Below are the code and all the weights of a small trained network. Each question names an input and a class and asks about switching units off, where a switched-off unit gives its printed mean instead of its output.

import numpy as np


def w(rows, s, z=0):
    codes = np.array(rows[::2]) - 128.0
    scale = np.full(codes.shape[1], s)
    scale[-1] = z or s
    return codes * scale


def f(y):
    return y / 2 * (1 + np.tanh(0.7978845608 * (y + 0.044715 * y**3)))


def log_softmax(a):
    a = a - a.max(-1, keepdims=True)
    return a - np.log(np.exp(a).sum(-1, keepdims=True))


def net(x, mask):
    res = np.array(x, float).reshape(1, 5) / 4 @ E
    y = f(res @ A[0][:, :-1].T + A[0][:, -1])
    res = res + np.where(mask, y, B[0][:, -1]) @ B[0][:, :-1]
    return log_softmax(res[-1] @ U[:, :-1].T + U[:, -1])


A, B = {}, {}
E = w([
[49,120,113],'x0',
[128,128,129],'x1',
[128,128,128],'x2',
[97,253,152],'x3',
[110,107,218],'x4',
],0.019)
A[0] = w([
[20,233,135,37],'neuron 0',
[149,224,137,155],'neuron 1',
[216,170,153,180],'neuron 2',
[185,69,122,195],'neuron 3',
[94,155,122,79],'neuron 4',
[101,121,239,147],'neuron 5',
[118,81,255,166],'neuron 6',
[42,92,96,102],'neuron 7',
[143,141,57,244],'neuron 8',
[125,94,91,115],'neuron 9',
[109,100,239,210],'neuron 10',
[130,143,193,84],'neuron 11',
[114,136,119,109],'neuron 12',
[134,122,40,150],'neuron 13',
[129,174,53,157],'neuron 14',
[172,186,127,129],'neuron 15',
[121,65,127,183],'neuron 16',
[233,16,115,254],'neuron 17',
[5,102,92,223],'neuron 18',
[89,40,115,123],'neuron 19',
[121,77,133,146],'neuron 20',
[79,144,85,162],'neuron 21',
],0.018,0.0083)
B[0] = w([
[50,176,206,219],'neuron 0',
[117,212,75,190],'neuron 1',
[136,191,44,171],'neuron 2',
[87,54,196,193],'neuron 3',
[106,178,172,149],'neuron 4',
[60,108,110,189],'neuron 5',
[136,94,69,209],'neuron 6',
[180,156,86,171],'neuron 7',
[126,166,218,174],'neuron 8',
[132,99,179,153],'neuron 9',
[91,43,77,202],'neuron 10',
[72,154,126,152],'neuron 11',
[124,134,133,133],'neuron 12',
[107,102,161,168],'neuron 13',
[170,167,134,174],'neuron 14',
[102,174,94,159],'neuron 15',
[177,96,125,182],'neuron 16',
[100,6,169,251],'neuron 17',
[187,106,141,205],'neuron 18',
[189,132,89,190],'neuron 19',
[148,121,121,167],'neuron 20',
[141,151,141,164],'neuron 21',
],0.014,0.034)
U = w([
[42,124,195,224],'0',
[117,101,113,140],'1',
[161,222,82,182],'2',
[80,181,44,2],'3',
[248,131,165,67],'4',
[206,103,32,118],'5',
[121,190,171,100],'6',
],0.015,0.0089)

Each question gives the input, the list of numbers given to net, and the class t.
The units are the neurons (one row each of A and B). Each row of codes is followed by its name. A weight is (code - 128) times the scale printed after its matrix; where a second scale follows, it is the last column's (A, B and U).
mask holds one flag per neuron, in row order. A switched-off neuron (its flag False) gives its mean, the last column of its row in B, instead of its output. The means were averaged over made-up inputs and are rounded, as every weight is.
A unit's drop is (log p(t) with every unit on - log p(t) with that unit switched off) / (log p(t) with every unit on - log p(t) with every unit switched off).
The circuit of an input: a set's keep is (log p(t) with only the set's units on - log p(t) with every unit switched off) / (log p(t) with every unit on - log p(t) with every unit switched off). Starting from the 12 units with the biggest drops (on a tie, the unit counted first), units are removed one at a time, each time the one whose removal leaves the highest keep (on an exact tie, the one counted first), for as long as the keep stays at least 0.8.
units of the circuit, in order: the units of the circuit, biggest drop first
most important unit: the unit with the biggest drop
top k neurons: the k neurons with the biggest drops, biggest first
drop of u: that unit's drop, to one decimal
input [1,-6,2,0,4], class 5: units of the circuit, in order	neuron 0
input [-6,-5,-7,0,-5], class 0: top 3 neurons	neuron 19; neuron 18; neuron 8
input [-6,-8,-3,-5,7], class 1: units of the circuit, in order	neuron 17; neuron 0
input [1,-4,8,-6,-8], class 4: top 2 neurons	neuron 0; neuron 19
input [-4,-2,6,-2,2], class 1: top 2 neurons	neuron 0; neuron 8
input [3,-3,-1,7,-2], class 6: top 2 neurons	neuron 0; neuron 17
input [-1,-4,-5,3,-8], class 2: top 2 neurons	neuron 17; neuron 3
input [1,8,-3,-8,-1], class 4: top 2 neurons	neuron 19; neuron 0
input [5,2,-4,-8,1], class 5: top 2 neurons	neuron 0; neuron 19
input [6,0,-4,4,0], class 6: top 2 neurons	neuron 17; neuron 3
input [7,-3,6,6,-1], class 6: top 2 neurons	neuron 0; neuron 17
input [0,6,3,1,-8], class 2: top 4 neurons	neuron 17; neuron 0; neuron 3; neuron 14
input [8,2,2,5,-5], class 6: drop of neuron 0	0.3
input [7,4,-5,5,-3], class 6: drop of neuron 0	0.3
input [-6,-7,-2,0,-6], class 0: drop of neuron 18	0.7
input [3,-6,5,-8,4], class 5: most important unit	neuron 19
